((-32, 2, -1, -17, -37), (2, -10, -3, 34, -44), (-2, 16, -19, -28, -14), (7, -22, 14, 32, -41), (3, -7, -35, -33, -9), (-12, -18, -18, -17, -31), (9, 3, -15, -20, -17), (-5, 20, -12, -9, -11))
What is the smallest entry? -44
What is the entry just right of -1? -17
What is the entry just left of the smallest entry? 34
The entry just right of -15 is -20
What is the entry just right of -5? 20
What is the entry just right of -7? -35

[[ 11 -27 -11  -3   0 -13  -1  -6 -24 -40   3  23   4  23 -16]
 [-21  -5  18 -16 -22   6 -28 -17 -24  49   1   8  -7 -15   8]]
Indices start at 0.
Find the entry in row 0 and column 1.
Answer: -27
The entry directly below -11 -> 18
Find the entry just right of 18.
Answer: -16
The entry just right of -21 -> -5
The entry just left of -27 -> 11
The entry just left of 6 -> -22
The entry at row 1, column 0: -21
Find the entry directly below -1.
Answer: -28
The entry at row 0, column 2 -> -11
Find the largest entry.
Answer: 49
Find the entry just left of the smallest entry.
Answer: -24
The entry directly above 49 -> -40
The entry directly above -22 -> 0

[[ -3.66  -0.05  -7.10  -1.58  -2.91]
 [ 21.40   3.64 -14.65   4.40   8.66]]
Indices start at 0.
The bottom entry of the column that holds the largest entry: 21.40
Read off the entry in the top-left corner.
-3.66
The entry in row 0 and column 1 -> -0.05
Read off the entry directly above the smallest entry.
-7.10
Read off the entry just right of 4.40.
8.66
The entry just left of the smallest entry: 3.64

Read these off the matrix that follows. Indices start at 0.
1) The entry in row 1 and column 1?
2) The entry in the bottom-left corner?
3) The entry in row 0 and column 1?
4) The entry directly below -10.8?
5) The entry just right of 5.8?
6) The top-right entry?
7) The bottom entry of the column that holds the smallest entry?
8) The entry directly below -5.3?
[[ -2.1  -5.1 -44.0   6.2  25.1]
 [ -0.9   5.0  30.0  -1.0  12.5]
 [-22.0 -25.4 -17.7  28.8 -22.7]
 [ -8.4  16.4  14.2   1.0 -21.0]
 [ -5.3  10.0  24.0  23.5 -15.2]
 [-15.4 -29.6   5.1   3.0 -20.4]
 [-30.4   3.5 -40.3  31.0  -6.2]
 [ 10.4  16.1  -2.8 -15.5  10.1]
 [ -6.9  -0.5   4.4 -17.7  -0.7]
 [ -3.3   5.8  33.1 -10.8  -2.8]
 [ -8.7 -19.2  -2.9  18.4  35.7]]
1) 5.0
2) -8.7
3) -5.1
4) 18.4
5) 33.1
6) 25.1
7) -2.9
8) -15.4
